Each row is followed by one of two labels, saying whether the row has a hidden trait. Each part has a new trait and two new labels.
In the rows, 100 means zero.
[106,114,98,105,104,92,102,99,103,94,105,100,99,108,96,106,106,90,102,98,97,105,123,98,114,94,97,110,120,95,69,114,101,109,65,106,101,126,111,96,99,98,103,101,103,108,102,102,100,102,115,95,112,104,100,98,103,126,101,94,103,122,87,88,93,97,108,103,96,102,99,109,91,97,98,92,123,97,96,94,99,108,105,96,104,98,105,92,111,101,106,85,96,105,100,101,101,116,108,102,104,96,107,100,119,96,112,100,89,112,97,106,102,156,109,103,124,138,98,99,111,80,115,93,108,82,102,102,98,99,98,102,99,104,96,117,90,97,95,89,98,110,96,98,77,96,99,92,112,103,103,101,101,94,94,130,99,106,97,100,98,103,108,93,107,102,94,118,71,75,108,106,111,94,121,98,100,98,107,106,98,99,87,101,97,94,97,103,100,91,109] => K
[108,122,105,106,105,94,105,101,111,93,112,104,103,104,95,103,104,90,108,96,97,106,119,104,114,90,95,105,124,97,57,116,103,100,59,107,102,112,110,99,97,98,102,108,99,106,97,115,104,101,111,106,119,102,98,98,102,157,104,95,106,114,94,86,95,100,105,101,92,100,95,95,112,99,97,94,116,95,92,98,102,101,98,93,104,99,104,99,111,101,102,94,92,101,102,99,100,102,102,104,103,94,100,95,113,100,106,90,91,96,100,107,100,149,110,104,120,118,100,97,110,87,110,90,103,87,98,121,100,92,100,103,98,123,100,119,90,101,98,95,101,105,96,96,85,98,99,91,99,100,102,100,100,96,96,114,85,98,94,98,95,101,114,97,103,98,89,128,72,69,105,95,98,93,98,99,102,100,103,104,99,95,79,99,96,84,87,105,97,87,110] => E
[108,115,102,105,102,92,103,105,106,89,107,104,103,104,92,101,105,88,104,95,100,107,119,99,122,90,95,109,123,97,71,116,103,101,82,100,102,123,111,98,97,100,102,104,100,106,98,111,101,99,116,98,120,103,100,98,106,150,102,89,107,114,92,86,99,100,106,100,94,101,89,95,97,97,96,92,114,95,98,96,103,101,101,95,103,97,101,97,107,102,103,91,96,100,96,98,100,103,105,107,102,95,101,92,115,97,111,89,92,97,100,105,100,146,111,104,120,121,99,100,112,78,113,91,106,88,101,124,99,95,103,104,100,120,98,113,95,102,97,94,100,109,96,99,87,97,100,95,102,101,101,101,100,95,94,110,94,97,94,101,98,100,107,93,103,100,88,124,73,66,109,103,104,95,110,98,100,99,106,105,98,100,83,99,98,87,88,102,96,84,109] => K
[110,126,101,106,106,93,103,104,108,92,111,105,103,104,89,106,104,87,107,96,96,107,121,103,114,93,93,108,128,98,49,114,103,101,77,106,103,115,111,98,98,102,103,106,99,105,99,132,104,99,116,100,126,102,99,98,104,137,104,91,108,112,96,86,95,99,106,100,91,102,94,95,113,96,99,93,114,92,91,99,104,99,99,91,103,99,102,104,111,100,104,92,98,99,96,96,100,98,100,108,103,96,97,89,115,100,106,84,90,88,100,107,100,131,114,103,111,110,99,100,108,76,105,93,105,81,97,125,101,93,99,106,99,119,99,120,91,105,98,92,101,105,98,104,75,96,100,88,92,100,102,101,100,96,92,114,86,92,93,98,98,100,111,96,104,99,90,116,59,70,107,96,97,93,95,100,101,100,104,108,99,98,76,97,93,86,90,104,98,87,111] => E
[109,120,104,106,103,92,107,102,103,94,113,101,105,99,95,109,101,91,106,97,96,109,120,101,127,92,94,112,127,97,55,111,106,96,73,112,101,121,111,99,94,98,102,108,97,108,96,116,105,102,117,105,116,99,98,99,103,185,106,96,105,116,102,87,90,100,105,101,94,98,99,96,102,98,102,92,112,95,96,98,98,103,96,94,104,100,105,105,115,102,105,89,92,99,109,101,101,97,97,101,104,94,102,95,108,102,105,89,93,91,102,108,100,167,117,103,119,127,98,97,109,92,108,90,108,85,97,107,99,86,98,102,101,116,105,111,84,107,106,96,102,109,94,99,81,99,99,98,101,99,100,100,99,96,99,116,72,100,97,96,93,102,106,93,101,96,89,121,75,68,105,91,96,94,91,98,105,99,100,101,100,97,73,100,97,81,90,103,96,91,113] => E
[114,128,101,105,107,87,102,99,102,95,106,99,100,108,93,100,109,82,107,98,100,106,126,105,121,93,95,114,117,93,64,115,103,108,69,110,101,116,110,97,96,100,103,103,103,109,99,107,102,100,114,92,117,102,100,98,104,138,102,89,105,114,88,89,99,98,106,102,85,102,100,93,92,100,95,94,118,96,94,94,101,99,101,96,104,97,106,100,109,100,106,86,92,106,96,99,100,113,106,100,103,95,106,100,112,98,113,97,92,108,97,108,101,154,120,106,118,120,98,98,109,74,115,93,108,83,102,113,98,94,99,104,102,107,96,120,86,100,96,91,103,111,95,104,76,98,101,91,108,101,105,101,101,94,87,122,99,106,98,100,96,104,112,93,107,103,93,121,69,74,107,104,110,94,110,98,97,98,106,108,97,97,83,100,97,87,95,102,95,86,115] => K
[108,121,104,106,106,93,106,102,111,96,109,105,106,101,93,104,101,92,107,97,97,108,114,105,112,91,98,109,120,97,62,113,102,93,68,106,102,118,110,97,94,98,102,110,97,106,99,117,102,99,106,106,119,104,99,98,105,148,103,94,105,113,92,87,93,100,107,103,92,100,96,98,103,97,96,94,111,94,101,98,101,99,100,94,104,99,103,100,109,101,103,89,97,99,101,99,99,102,101,103,101,95,100,91,116,97,107,91,93,90,102,109,102,140,114,102,122,115,100,100,111,82,106,92,106,89,99,115,100,96,102,102,96,122,101,117,86,104,100,99,99,108,95,100,85,97,99,93,98,99,99,101,99,96,96,109,90,98,99,101,98,100,110,97,99,99,92,122,69,74,105,98,104,93,95,99,102,99,105,106,99,95,79,98,96,82,91,103,92,83,110] => K
[112,132,101,106,107,94,105,102,105,91,116,103,105,104,93,98,107,86,106,97,98,109,122,108,106,91,97,101,124,98,50,116,106,103,89,104,101,113,112,98,97,105,102,109,99,114,97,115,104,100,118,103,122,99,99,98,106,174,104,90,107,113,94,87,99,99,105,102,93,104,100,97,109,96,97,93,115,94,98,98,102,101,101,91,101,99,104,107,108,100,102,92,93,100,92,99,100,102,100,105,101,92,103,94,114,99,115,89,91,100,100,116,99,153,108,104,115,111,101,98,107,80,109,92,105,82,97,117,100,94,103,104,102,118,101,121,90,106,98,90,102,108,98,109,78,96,101,86,96,100,107,100,100,92,88,111,91,98,96,99,96,101,106,99,105,102,92,121,64,68,107,96,86,91,87,99,102,96,106,110,99,95,74,98,92,80,88,103,96,87,115] => E
[110,114,103,104,105,90,99,102,106,93,108,102,104,103,93,106,104,87,106,95,96,106,123,103,128,91,98,108,123,98,55,115,99,99,70,106,102,116,110,99,95,103,103,107,99,109,96,113,105,99,110,98,131,101,99,98,104,172,102,91,106,109,95,87,95,98,107,103,90,102,96,93,93,99,96,94,115,95,96,97,100,99,100,93,103,97,104,100,112,101,103,90,94,101,97,98,100,105,101,104,103,96,102,90,110,97,112,92,91,99,100,107,101,139,106,106,118,113,99,98,108,80,111,91,105,82,98,118,100,99,100,102,97,119,98,109,86,101,98,97,99,105,97,97,93,97,98,89,103,100,104,102,100,97,96,110,88,103,96,99,97,99,109,96,104,100,88,119,71,72,106,101,100,95,102,99,101,99,103,103,98,99,85,101,95,84,92,103,96,92,113] => E
[110,135,102,103,107,87,103,103,107,94,109,103,102,107,92,103,106,86,105,96,99,104,120,102,113,92,99,112,114,97,61,113,104,104,83,103,103,106,112,97,97,101,103,105,100,108,100,108,103,98,111,100,121,102,101,98,104,148,101,88,105,115,86,90,95,101,107,102,92,101,97,95,95,97,94,92,115,95,95,97,104,102,104,96,105,98,103,99,101,100,105,87,90,103,94,100,100,103,103,103,103,95,102,95,118,95,111,95,95,100,101,109,101,146,111,105,115,117,99,99,111,74,112,93,106,80,103,116,100,95,103,103,105,116,98,122,88,101,95,91,103,108,98,102,73,96,102,91,105,101,103,101,99,95,87,110,100,102,99,102,97,102,110,95,104,102,94,124,69,74,108,105,102,91,110,97,101,101,105,101,99,100,77,98,95,86,92,105,96,84,111] => K
[110,143,103,104,106,90,109,103,106,96,109,103,104,103,95,97,106,83,106,95,101,107,120,106,118,93,98,116,119,99,50,117,107,101,87,105,103,117,110,98,97,102,102,110,98,109,99,121,105,99,115,105,115,102,99,98,104,178,105,88,106,118,96,88,96,101,106,101,87,102,97,97,99,98,95,95,111,93,92,98,102,103,100,92,102,98,104,107,114,102,102,90,91,99,97,99,100,106,103,100,100,95,102,93,110,99,110,88,92,98,100,111,100,149,113,104,114,111,101,97,109,78,111,91,107,75,98,115,99,94,101,104,100,119,100,128,90,107,99,96,103,112,95,104,83,98,101,89,99,100,103,100,100,96,90,101,92,98,97,99,96,102,105,94,104,102,94,120,67,76,105,98,94,91,90,99,103,99,103,111,100,95,80,99,98,81,89,106,93,84,118] => K
[112,137,100,105,110,88,107,102,106,96,109,102,102,108,94,97,108,81,104,98,101,105,123,103,118,92,96,110,112,96,54,120,102,105,86,103,101,126,112,99,98,102,103,107,101,108,100,102,104,100,118,99,127,102,99,98,104,139,103,90,105,118,91,88,97,100,108,103,95,105,97,95,91,98,95,92,115,94,88,95,103,100,103,95,101,96,106,103,108,99,104,88,90,103,87,101,100,110,106,98,102,95,106,97,129,98,109,91,90,108,100,113,100,152,108,100,118,116,100,99,107,79,115,92,103,80,103,107,98,95,104,103,106,112,97,118,92,103,93,91,104,107,96,110,77,97,101,88,103,100,103,100,101,96,84,107,99,105,99,99,95,103,110,97,104,101,95,121,60,70,107,103,102,93,93,100,101,98,106,112,98,97,78,100,97,88,93,102,97,91,115] => K
[111,130,101,104,107,93,106,99,110,95,117,103,107,104,93,103,106,90,108,96,97,107,118,101,116,91,94,104,119,98,61,114,104,99,82,106,103,115,110,99,94,100,103,108,97,106,96,119,102,100,125,100,127,100,98,98,105,148,105,89,107,114,96,89,101,99,104,101,93,103,94,96,108,100,99,95,114,95,97,99,103,100,99,93,105,99,103,101,109,101,103,92,97,99,101,96,99,101,100,106,100,98,99,91,114,99,108,92,93,91,102,107,100,136,110,105,117,112,101,98,108,81,106,89,106,85,96,122,100,92,101,102,101,130,99,128,91,106,100,98,98,107,95,102,78,96,99,92,96,100,102,100,98,97,94,102,96,99,94,99,96,99,108,99,103,101,90,122,82,72,108,97,91,91,90,100,103,99,104,107,99,97,74,99,93,80,87,106,95,89,116] => E
[109,130,102,106,109,87,103,102,105,98,112,103,101,105,94,95,103,80,104,97,104,108,117,108,112,85,98,113,116,94,51,117,108,100,94,104,102,117,111,98,97,103,102,109,99,106,97,97,104,97,117,100,117,103,97,98,104,164,103,87,105,119,85,90,97,100,106,105,91,99,95,95,83,98,91,94,114,96,94,94,105,99,102,95,104,99,107,104,109,104,104,90,89,101,102,99,99,108,103,96,101,91,105,95,111,96,116,93,92,103,103,114,101,162,98,104,116,120,102,96,105,82,113,92,104,88,103,106,98,100,103,103,100,118,98,122,88,103,98,94,103,110,96,106,79,99,103,91,101,101,99,101,99,94,85,117,104,109,99,101,95,101,110,95,104,103,93,111,72,74,106,102,111,93,91,97,105,101,102,111,98,98,83,101,97,88,88,102,94,83,112] => K
[110,146,100,107,108,90,100,101,105,95,111,102,105,109,90,98,107,86,108,96,97,99,111,99,101,94,95,102,122,97,56,116,105,107,70,102,102,111,111,98,97,104,102,108,100,108,98,117,104,100,119,103,128,100,100,98,105,142,103,92,106,115,93,87,97,100,107,100,95,105,97,94,100,95,99,93,116,95,92,100,103,97,99,92,104,98,104,105,114,99,103,89,97,101,93,96,100,102,102,103,101,94,99,92,115,100,109,91,90,99,98,114,99,148,109,104,120,107,101,102,107,76,108,93,101,79,99,111,101,95,100,106,99,118,100,135,92,104,96,95,99,109,98,107,76,96,99,89,101,100,105,100,99,95,91,109,100,98,96,97,98,100,105,97,106,102,92,120,67,69,108,97,85,93,94,101,102,96,105,108,99,97,77,100,95,80,90,106,97,91,115] => E
[114,126,104,109,106,88,107,102,105,94,114,101,106,103,94,101,105,90,106,96,97,111,121,106,113,94,95,103,124,96,64,116,107,99,58,110,103,118,111,99,95,105,103,108,98,110,96,116,104,100,119,107,123,99,98,99,104,157,105,95,107,118,101,86,91,102,106,100,94,101,102,96,105,98,101,93,115,93,96,99,100,99,98,88,101,101,104,110,116,103,102,92,92,100,108,98,100,100,95,107,103,95,102,90,108,101,103,90,92,94,99,112,100,154,110,103,118,115,99,99,106,82,106,90,107,82,95,118,100,89,96,102,99,118,102,113,90,109,100,94,101,106,98,101,84,98,99,93,97,100,101,99,99,97,99,111,84,100,97,96,93,100,105,95,103,100,87,120,67,71,105,93,89,93,84,100,103,96,103,107,100,95,72,100,97,87,87,106,95,91,115] => E
[110,128,100,105,105,86,103,102,100,98,105,100,99,110,94,101,108,83,104,99,101,105,126,103,119,91,97,110,115,96,65,121,104,104,89,103,101,118,110,97,96,102,102,101,101,108,100,106,104,99,120,93,121,103,99,98,104,153,103,87,105,119,88,88,97,99,107,104,91,100,100,96,91,97,99,97,114,96,95,93,100,99,104,94,105,98,104,98,108,100,102,88,91,105,91,101,100,115,105,97,103,95,107,97,119,96,115,99,90,110,101,108,101,148,111,104,119,125,99,98,108,79,114,90,106,89,104,108,98,97,99,102,102,106,97,118,88,98,97,88,103,110,94,102,77,98,102,91,111,101,101,101,100,94,85,113,91,108,97,100,96,103,103,94,104,102,91,120,75,71,107,105,113,92,114,100,101,97,103,111,97,97,85,100,95,84,91,105,95,89,117] => K
[109,111,99,103,102,91,105,99,103,92,110,100,103,99,100,111,103,94,106,97,97,111,125,103,116,100,96,112,128,94,59,110,105,105,47,113,100,121,112,100,96,99,101,104,99,111,95,109,103,102,111,100,119,102,100,98,102,148,104,96,104,120,96,86,91,98,105,101,94,97,106,94,109,100,101,94,116,97,103,96,95,106,100,93,103,100,103,96,116,101,106,88,92,105,109,103,100,107,99,103,106,97,108,99,112,99,108,96,90,101,98,107,101,161,109,106,126,127,99,96,114,83,111,89,113,76,99,97,99,95,94,102,98,106,100,120,86,101,101,89,101,111,97,96,80,99,97,96,101,100,101,100,100,97,101,124,75,100,100,95,94,102,106,90,102,97,88,125,65,66,106,97,109,94,125,99,101,98,104,101,100,93,83,103,98,92,93,106,99,91,113] => E
[111,135,103,106,105,92,107,104,107,96,114,104,109,104,92,96,105,86,106,98,100,108,119,103,112,90,92,113,120,98,65,114,106,102,81,108,103,109,112,100,96,105,102,112,97,104,94,116,106,99,116,109,123,99,98,98,104,160,104,89,107,117,98,86,93,102,104,101,92,102,97,96,111,98,98,93,111,92,94,98,102,101,99,93,103,97,106,108,114,103,104,93,92,98,101,97,100,99,97,103,101,95,100,87,111,99,106,87,92,92,103,108,99,140,112,102,114,109,99,97,106,86,113,93,107,81,96,116,98,91,100,103,98,120,102,123,87,106,100,101,101,105,96,104,77,97,101,90,96,100,102,100,100,96,96,106,93,97,94,99,96,101,105,96,102,98,91,124,65,81,105,94,92,88,85,100,100,98,99,108,100,97,74,100,94,79,89,106,91,86,115] => E
[114,144,101,107,108,90,105,100,105,94,120,104,103,106,90,94,108,79,106,98,101,107,115,104,106,91,91,106,113,98,58,117,107,104,86,104,103,118,109,98,98,105,103,111,98,110,98,121,103,100,120,102,122,100,98,98,106,164,105,88,107,113,91,87,100,101,105,102,93,102,97,97,106,100,95,95,115,95,91,98,103,99,101,91,102,98,106,109,111,102,102,92,93,101,90,98,100,104,105,96,101,94,104,93,110,98,113,93,90,104,99,116,99,159,110,103,114,101,101,98,106,78,112,91,106,81,100,110,99,94,102,105,101,117,100,123,95,105,96,96,103,103,97,108,83,96,102,85,95,101,102,100,100,96,85,104,93,100,96,99,94,100,106,97,105,104,95,120,64,68,108,98,88,92,80,100,102,96,105,111,99,90,78,97,93,80,89,103,97,85,119] => K
